Here is a tiny trained network, its code and every weight. The questions are about switching its units off for an input and a class, where a switched-off unit gives its printed mean instead of its output.

import numpy as np


def w(rows, s, z=0):
    codes = np.array(rows[::2]) - 128.0
    scale = np.full(codes.shape[1], s)
    scale[-1] = z or s
    return codes * scale


def f(y):
    return y / 2 * (1 + np.tanh(0.7978845608 * (y + 0.044715 * y**3)))


def log_softmax(a):
    a = a - a.max(-1, keepdims=True)
    return a - np.log(np.exp(a).sum(-1, keepdims=True))


def net(x, mask):
    res = np.array(x, float).reshape(1, 6) / 4 @ E
    y = f(res @ A[0][:, :-1].T + A[0][:, -1])
    res = res + np.where(mask, y, B[0][:, -1]) @ B[0][:, :-1]
    return log_softmax(res[-1] @ U[:, :-1].T + U[:, -1])


A, B = {}, {}
E = w([
[48,101,200,31,105,17],'x0',
[175,30,185,184,6,141],'x1',
[134,133,140,145,143,113],'x2',
[97,150,148,160,127,140],'x3',
[164,130,151,114,152,118],'x4',
[130,122,154,110,142,159],'x5',
],0.011)
A[0] = w([
[112,104,172,134,154,135,132],'neuron 0',
[150,142,111,91,174,167,172],'neuron 1',
[172,152,119,150,135,104,166],'neuron 2',
[75,160,67,72,198,147,233],'neuron 3',
[59,120,168,81,177,31,163],'neuron 4',
[106,215,131,134,166,158,198],'neuron 5',
[80,90,154,83,81,114,131],'neuron 6',
[142,141,87,79,141,163,187],'neuron 7',
[181,42,138,143,68,213,160],'neuron 8',
[191,141,80,189,201,133,201],'neuron 9',
[105,122,88,143,90,161,173],'neuron 10',
[99,180,56,87,207,95,226],'neuron 11',
[189,17,180,156,11,146,176],'neuron 12',
[188,76,191,170,7,138,183],'neuron 13',
[133,105,144,85,136,141,146],'neuron 14',
[73,113,176,72,87,66,154],'neuron 15',
[174,120,62,186,160,215,254],'neuron 16',
[41,54,200,69,158,68,179],'neuron 17',
],0.013,0.0097)
B[0] = w([
[109,158,124,169,144,136,139],'neuron 0',
[51,77,76,88,119,148,168],'neuron 1',
[90,72,123,120,108,141,149],'neuron 2',
[43,195,5,52,170,192,226],'neuron 3',
[66,224,140,127,198,154,228],'neuron 4',
[92,88,27,131,70,201,192],'neuron 5',
[112,146,187,147,215,27,180],'neuron 6',
[145,126,18,178,161,145,166],'neuron 7',
[130,108,180,157,127,158,213],'neuron 8',
[90,6,50,200,98,211,204],'neuron 9',
[129,77,125,183,166,173,158],'neuron 10',
[53,183,42,112,183,175,232],'neuron 11',
[138,93,206,184,135,100,251],'neuron 12',
[183,77,218,232,87,129,239],'neuron 13',
[71,168,118,151,76,97,144],'neuron 14',
[86,195,199,132,254,61,214],'neuron 15',
[161,34,83,168,34,254,244],'neuron 16',
[47,189,137,166,209,121,237],'neuron 17',
],0.0086,0.021)
U = w([
[106,100,34,144,100,169,255],'0',
[193,74,184,185,52,169,220],'1',
[154,126,167,84,117,111,22],'2',
[198,190,130,155,133,69,15],'3',
[155,121,151,96,118,100,15],'4',
[136,157,155,103,80,82,6],'5',
[70,220,105,107,182,112,207],'6',
[117,137,224,189,170,9,183],'7',
],0.011,0.0024)

Each question gives the input, the list of numbers given to net, and the class t.
The units are the neurons (one row each of A and B). Each row of codes is followed by its name. A weight is (code - 128) times the scale printed after its matrix; where a second scale follows, it is the last column's (A, B and U).
mask holds one flag per neuron, in row order. A switched-off neuron (its flag False) gives its mean, the last column of its row in B, instead of its output. The means were averaged over made-up inputs and are rounded, as every weight is.
A unit's drop is (log p(t) with every unit on - log p(t) with that unit switched off) / (log p(t) with every unit on - log p(t) with every unit switched off).
unit that matters most: the unit with the biggest drop
k most important neurons: the k neurons with the biggest drops, biggest first
drop when u is switched off: that unit's drop, to one decimal
input [0,-5,4,5,-7,-4], class 0: 3 most important neurons : (neuron 15; neuron 5; neuron 17)
input [1,5,7,-5,8,7], class 7: unit that matters most : neuron 16
input [2,1,6,-5,7,5], class 7: 2 most important neurons : (neuron 3; neuron 11)
input [0,-7,6,-5,2,4], class 0: 2 most important neurons : (neuron 15; neuron 5)
input [1,0,-4,-3,-1,-1], class 6: 2 most important neurons : (neuron 16; neuron 13)
input [0,-7,-4,5,-5,5], class 0: 2 most important neurons : (neuron 5; neuron 15)
input [-8,1,-5,5,4,5], class 1: 2 most important neurons : (neuron 3; neuron 11)
input [1,7,-3,-5,-4,7], class 7: drop when neuron 16 is switched off : 0.3
input [-1,7,3,0,-7,-4], class 1: drop when neuron 3 is switched off : 0.0
input [0,1,1,2,-1,-7], class 1: drop when neuron 3 is switched off : 0.2
input [0,4,-3,3,-3,-1], class 1: drop when neuron 17 is switched off : 0.1
